Below are the code and all the weights of a small trained network. Each question names an input and a target symbol and asks about switching units off, where a switched-off unit gives its printed mean instead of its output.

import numpy as np


def w(rows, s, z=0):
    codes = np.array(rows[::2]) - 128.0
    scale = np.full(codes.shape[1], s)
    scale[-1] = z or s
    return codes * scale


def norm(h):
    return h / np.sqrt((h * h).mean(-1, keepdims=True) + 1e-5)


def f(y):
    return y / 2 * (1 + np.tanh(0.7978845608 * (y + 0.044715 * y**3)))


def softmax(a):
    e = np.exp(a - a.max(-1, keepdims=True))
    return e / e.sum(-1, keepdims=True)


def log_softmax(a):
    a = a - a.max(-1, keepdims=True)
    return a - np.log(np.exp(a).sum(-1, keepdims=True))


def net(x, mask):
    ids = ['ΠΣβγεζηλμξτφω'.index(c) for c in x.split()]
    T = len(ids)
    res = E[ids] + P[:T]
    r = norm(res)
    for j in range(3):
        rows = slice(2 * j, 2 * j + 2)
        q, k, v = (r @ M[0][rows].T for M in (Q, K, V))
        z = softmax(np.where(np.tri(T) > 0, q @ k.T / 2**0.5, -1e9)) @ v
        o = O[0][rows]
        res = res + np.where(mask[j], z, o[:, -1]) @ o[:, :-1]
    y = f(norm(res) @ A[0][:, :-1].T + A[0][:, -1])
    res = res + np.where(mask[3:7], y, B[0][:, -1]) @ B[0][:, :-1]
    return log_softmax(norm(res)[-1] @ U[:, :-1].T + U[:, -1])


Q, K, V, O, A, B = {}, {}, {}, {}, {}, {}
E = w([
[154,157,132,50,166,91],'Π',
[80,100,95,190,149,187],'Σ',
[128,100,96,87,139,139],'β',
[121,81,43,97,114,164],'γ',
[122,86,42,109,131,192],'ε',
[115,168,98,112,145,161],'ζ',
[148,138,110,61,145,115],'η',
[207,118,155,75,249,77],'λ',
[90,66,137,164,141,120],'μ',
[194,132,120,69,206,122],'ξ',
[154,123,184,122,106,185],'τ',
[110,38,127,98,110,141],'φ',
[173,149,191,118,186,78],'ω',
],0.017)
P = w([
[26,97,138,111,131,136],'0',
[12,155,77,79,2,138],'1',
[102,108,175,125,162,190],'2',
[151,109,85,178,86,97],'3',
[92,200,151,94,19,116],'4',
[128,107,94,105,150,245],'5',
[166,106,91,168,92,74],'6',
],0.0097)
Q[0] = w([
[82,151,126,156,89,74],'H1',
[69,117,173,113,125,148],'H1',
[128,136,121,119,161,180],'H2',
[123,104,111,156,143,84],'H2',
[121,127,168,106,119,171],'H3',
[94,204,124,132,8,116],'H3',
],0.016)
K[0] = w([
[148,162,90,115,66,60],'H1',
[85,25,146,121,166,18],'H1',
[114,174,153,117,191,243],'H2',
[97,39,13,159,95,125],'H2',
[149,118,154,8,135,139],'H3',
[215,176,164,151,101,137],'H3',
],0.011)
V[0] = w([
[164,111,54,109,135,46],'H1',
[166,223,56,136,142,192],'H1',
[171,101,140,203,112,88],'H2',
[185,68,162,142,71,162],'H2',
[134,254,34,137,186,83],'H3',
[71,90,144,191,204,133],'H3',
],0.0095)
O[0] = w([
[63,145,70,51,214,5,88],'H1',
[85,64,193,186,95,84,111],'H1',
[127,189,99,90,151,110,2],'H2',
[162,105,129,24,134,167,89],'H2',
[32,157,158,184,70,133,84],'H3',
[158,148,47,215,135,101,128],'H3',
],0.011,0.0063)
A[0] = w([
[54,140,122,137,101,10,5],'N1',
[207,110,125,172,171,145,203],'N2',
[108,113,61,88,130,204,94],'N3',
[113,133,130,156,214,170,199],'N4',
],0.011,0.0028)
B[0] = w([
[224,162,97,129,91,184,194],'N1',
[121,93,190,176,163,128,254],'N2',
[88,246,254,89,200,130,207],'N3',
[57,134,191,67,65,129,181],'N4',
],0.0088,0.0059)
U = w([
[194,108,72,108,70,198,35],'Π',
[117,97,135,209,58,99,61],'Σ',
[93,135,132,119,163,84,92],'β',
[136,189,151,169,170,94,107],'γ',
[71,76,171,127,145,154,2],'ε',
[128,94,75,223,127,144,238],'ζ',
[59,101,128,107,80,95,175],'η',
[174,120,55,144,179,128,241],'λ',
[78,146,131,105,151,116,158],'μ',
[186,102,141,153,72,171,151],'ξ',
[168,86,110,63,151,136,171],'τ',
[102,160,152,84,168,145,37],'φ',
[190,253,134,130,115,126,129],'ω',
],0.014,0.0037)

Each question gives the input, a string of symbols that net reads in full, and the target symbol t.
The units are the heads (2 rows each of Q, K, V and O) and the neurons (one row each of A and B). Each row of codes is followed by its name. A weight is (code - 128) times the scale printed after its matrix; where a second scale follows, it is the last column's (O, A, B and U).
mask holds one flag per unit, heads first, then neurons. A switched-off unit (its flag False) gives its mean, the last column of its rows in O or B, instead of its output. The means were averaged over made-up inputs and are rounded, as every weight is.
A unit's drop is (log p(t) with every unit on - log p(t) with that unit switched off) / (log p(t) with every unit on - log p(t) with every unit switched off).
The circuit of an input: a set's keep is (log p(t) with only the set's units on - log p(t) with every unit switched off) / (log p(t) with every unit on - log p(t) with every unit switched off). Starting from all 7 units, units are removed one at a time, each time the one whose removal leaves the highest keep (on an exact tie, the one counted first), for as long as the keep stays at least 0.8.
units of the circuit, in order: the units of the circuit, biggest drop first
most important unit: the unit with the biggest drop
k most important neurons: the k neurons with the biggest drops, biggest first
which heads matter: for each layer, one digit per head in row order, 1 if its drop is at least 0.15 and else 0, layers parted by /
input η β ω η, target Π: units of the circuit, in order => N1, H3, H1, N3
input Σ Π μ ω ε η μ, target λ: which heads matter => 010
input ξ Π η ω ω η, target ε: units of the circuit, in order => H1, H3
input Π β Σ μ, target λ: units of the circuit, in order => H3, H2
input Π β Σ ζ η η, target ξ: which heads matter => 100
input ξ ε Σ τ ζ Π, target ξ: which heads matter => 100
input η η η, target ε: most important unit => H2
input η ζ γ, target ε: 2 most important neurons => N3, N1
input Π φ φ Π, target τ: which heads matter => 001
input β τ η η η ε, target ε: units of the circuit, in order => N3, H1, H2
input Π η ω β, target φ: which heads matter => 010
input ζ τ γ, target ζ: which heads matter => 111
input Π μ ω ω ε, target ω: which heads matter => 000
input ω τ ξ γ ξ, target ξ: units of the circuit, in order => N3, H1
input μ η ε ω, target λ: units of the circuit, in order => H3
input η ξ ω ζ ω η ω, target Σ: which heads matter => 101
input ω τ η Σ Σ ε, target ε: 2 most important neurons => N3, N1
input ζ Σ η β, target ζ: which heads matter => 101
input ζ ζ τ β η, target τ: which heads matter => 001
input η τ Π, target ε: which heads matter => 010
input Σ β ξ η, target ζ: which heads matter => 001
input ξ τ Π τ β, target τ: most important unit => H3
input β ξ η η, target Π: 2 most important neurons => N1, N3
input λ ω ω μ λ η, target φ: which heads matter => 000
input γ Σ Σ Π η, target η: which heads matter => 001
input ζ ω β ζ η ω η, target Σ: units of the circuit, in order => H1, N1
input ω λ τ η τ, target τ: units of the circuit, in order => H3, H1
input η η η ζ ζ, target η: which heads matter => 001
input ξ β η η β, target η: units of the circuit, in order => H1, N3
input ω ζ ξ ω β, target ω: most important neuron => N1
